Below is a small trained network, with its code and all its weights. Each question gives an input and a class and asks what happens when units are switched off, that is, made to give their printed mean instead of their output.

import numpy as np


def w(rows, s, z=0):
    codes = np.array(rows[::2]) - 128.0
    scale = np.full(codes.shape[1], s)
    scale[-1] = z or s
    return codes * scale


def f(y):
    return y / 2 * (1 + np.tanh(0.7978845608 * (y + 0.044715 * y**3)))


def log_softmax(a):
    a = a - a.max(-1, keepdims=True)
    return a - np.log(np.exp(a).sum(-1, keepdims=True))


def net(x, mask):
    res = np.array(x, float).reshape(1, 4) / 4 @ E
    y = f(res @ A[0][:, :-1].T + A[0][:, -1])
    res = res + np.where(mask, y, B[0][:, -1]) @ B[0][:, :-1]
    return log_softmax(res[-1] @ U[:, :-1].T + U[:, -1])


A, B = {}, {}
E = w([
[46,211,123,17,3],'x0',
[199,236,251,102,186],'x1',
[175,85,182,82,76],'x2',
[17,62,237,29,207],'x3',
],0.0066)
A[0] = w([
[220,196,81,174,83,86],'N1',
[55,41,102,120,105,94],'N2',
[114,27,19,75,116,77],'N3',
[159,224,192,109,199,165],'N4',
[188,59,145,195,214,99],'N5',
[85,112,162,115,97,31],'N6',
[254,177,41,191,56,102],'N7',
[208,75,110,163,212,93],'N8',
[79,191,85,59,58,94],'N9',
[16,66,54,134,128,72],'N10',
[88,73,82,147,93,134],'N11',
[52,153,134,95,83,83],'N12',
[168,157,60,115,135,41],'N13',
[125,176,91,90,63,55],'N14',
[85,157,109,80,105,48],'N15',
[183,231,183,110,184,170],'N16',
[160,180,139,100,171,124],'N17',
[97,133,168,114,69,22],'N18',
[114,176,174,164,136,176],'N19',
[118,78,10,104,91,82],'N20',
[129,139,141,177,74,56],'N21',
[103,52,45,115,96,114],'N22',
[177,41,169,180,133,183],'N23',
[126,91,108,243,191,224],'N24',
[205,143,83,123,85,40],'N25',
[3,19,182,90,156,117],'N26',
[207,150,103,71,146,147],'N27',
[86,176,91,52,71,151],'N28',
[70,181,121,110,80,73],'N29',
[39,104,163,19,238,107],'N30',
[135,155,146,120,106,4],'N31',
[136,80,147,206,175,109],'N32',
[86,174,76,146,128,70],'N33',
[67,69,80,164,88,160],'N34',
[130,60,57,106,150,160],'N35',
[172,110,86,156,52,160],'N36',
[62,61,123,55,102,93],'N37',
[43,224,137,103,77,43],'N38',
[28,66,224,121,175,79],'N39',
[130,141,125,153,105,3],'N40',
[77,162,99,202,98,80],'N41',
[53,156,106,72,3,50],'N42',
[147,197,166,126,156,175],'N43',
],0.0099,0.0028)
B[0] = w([
[55,177,63,220,29,210],'N1',
[64,214,190,106,101,171],'N2',
[102,247,224,56,123,185],'N3',
[62,224,202,56,83,186],'N4',
[203,42,81,66,171,212],'N5',
[140,150,101,150,126,135],'N6',
[39,134,61,199,18,247],'N7',
[226,71,63,68,186,201],'N8',
[225,95,95,99,200,187],'N9',
[122,144,190,102,91,183],'N10',
[156,216,208,64,145,168],'N11',
[161,81,77,174,205,159],'N12',
[66,77,71,191,112,148],'N13',
[170,69,65,196,205,166],'N14',
[181,89,90,126,173,147],'N15',
[71,241,233,34,81,191],'N16',
[121,168,188,74,105,149],'N17',
[135,150,99,127,204,141],'N18',
[112,158,183,59,138,146],'N19',
[75,254,198,74,78,184],'N20',
[147,113,110,219,121,138],'N21',
[86,210,232,16,105,181],'N22',
[187,77,140,97,195,186],'N23',
[167,94,140,80,157,220],'N24',
[103,89,82,204,104,167],'N25',
[19,140,38,207,65,207],'N26',
[82,167,140,92,85,149],'N27',
[229,94,158,110,217,184],'N28',
[205,61,90,110,216,159],'N29',
[37,94,28,231,54,200],'N30',
[120,159,152,118,208,128],'N31',
[191,67,88,98,187,182],'N32',
[154,97,108,160,96,144],'N33',
[164,172,217,47,143,180],'N34',
[190,149,169,41,177,169],'N35',
[44,198,106,197,94,184],'N36',
[87,150,139,125,124,167],'N37',
[213,105,126,117,235,176],'N38',
[50,54,49,225,63,191],'N39',
[101,162,113,114,112,125],'N40',
[128,150,86,124,86,154],'N41',
[199,98,63,116,150,196],'N42',
[111,170,209,75,146,162],'N43',
],0.0061,0.013)
U = w([
[106,217,233,74,89,250],'0',
[71,127,77,199,56,32],'1',
[254,101,90,120,205,53],'2',
],0.0075,0.0022)

Each question gives the input, the list of numbers given to net, and the class t.
The units are the neurons (one row each of A and B). Each row of codes is followed by its name. A weight is (code - 128) times the scale printed after its matrix; where a second scale follows, it is the last column's (A, B and U).
mask holds one flag per neuron, in row order. A switched-off neuron (its flag False) gives its mean, the last column of its row in B, instead of its output. The means were averaged over made-up inputs and are rounded, as every weight is.
A unit's drop is (log p(t) with every unit on - log p(t) with that unit switched off) / (log p(t) with every unit on - log p(t) with every unit switched off).
unit that matters most: the unit with the biggest drop
k most important neurons: the k neurons with the biggest drops, biggest first
drop when u is switched off: that unit's drop, to one decimal
input [-7,-7,-1,4], class 0: 3 most important neurons -> [N3, N2, N22]
input [-6,0,-3,6], class 1: unit that matters most -> N30
input [-8,-7,-8,-2], class 2: 3 most important neurons -> [N8, N5, N32]
input [-8,0,4,-8], class 1: 2 most important neurons -> [N7, N1]
input [-4,-3,1,1], class 2: 2 most important neurons -> [N16, N4]
input [-4,3,8,4], class 1: 2 most important neurons -> [N39, N30]
input [2,-6,1,8], class 1: 2 most important neurons -> [N26, N30]
input [8,-7,8,4], class 2: 4 most important neurons -> [N42, N9, N12, N28]
input [-6,5,-3,-8], class 1: 2 most important neurons -> [N7, N1]
input [-5,5,-7,-6], class 1: 2 most important neurons -> [N7, N1]
input [-6,3,8,5], class 2: drop when N1 is switched off -> 0.7
input [-6,-7,-3,-4], class 0: drop when N2 is switched off -> 0.0
input [-2,5,-3,-8], class 1: drop when N7 is switched off -> 0.1
input [7,5,0,-6], class 2: drop when N38 is switched off -> 0.3
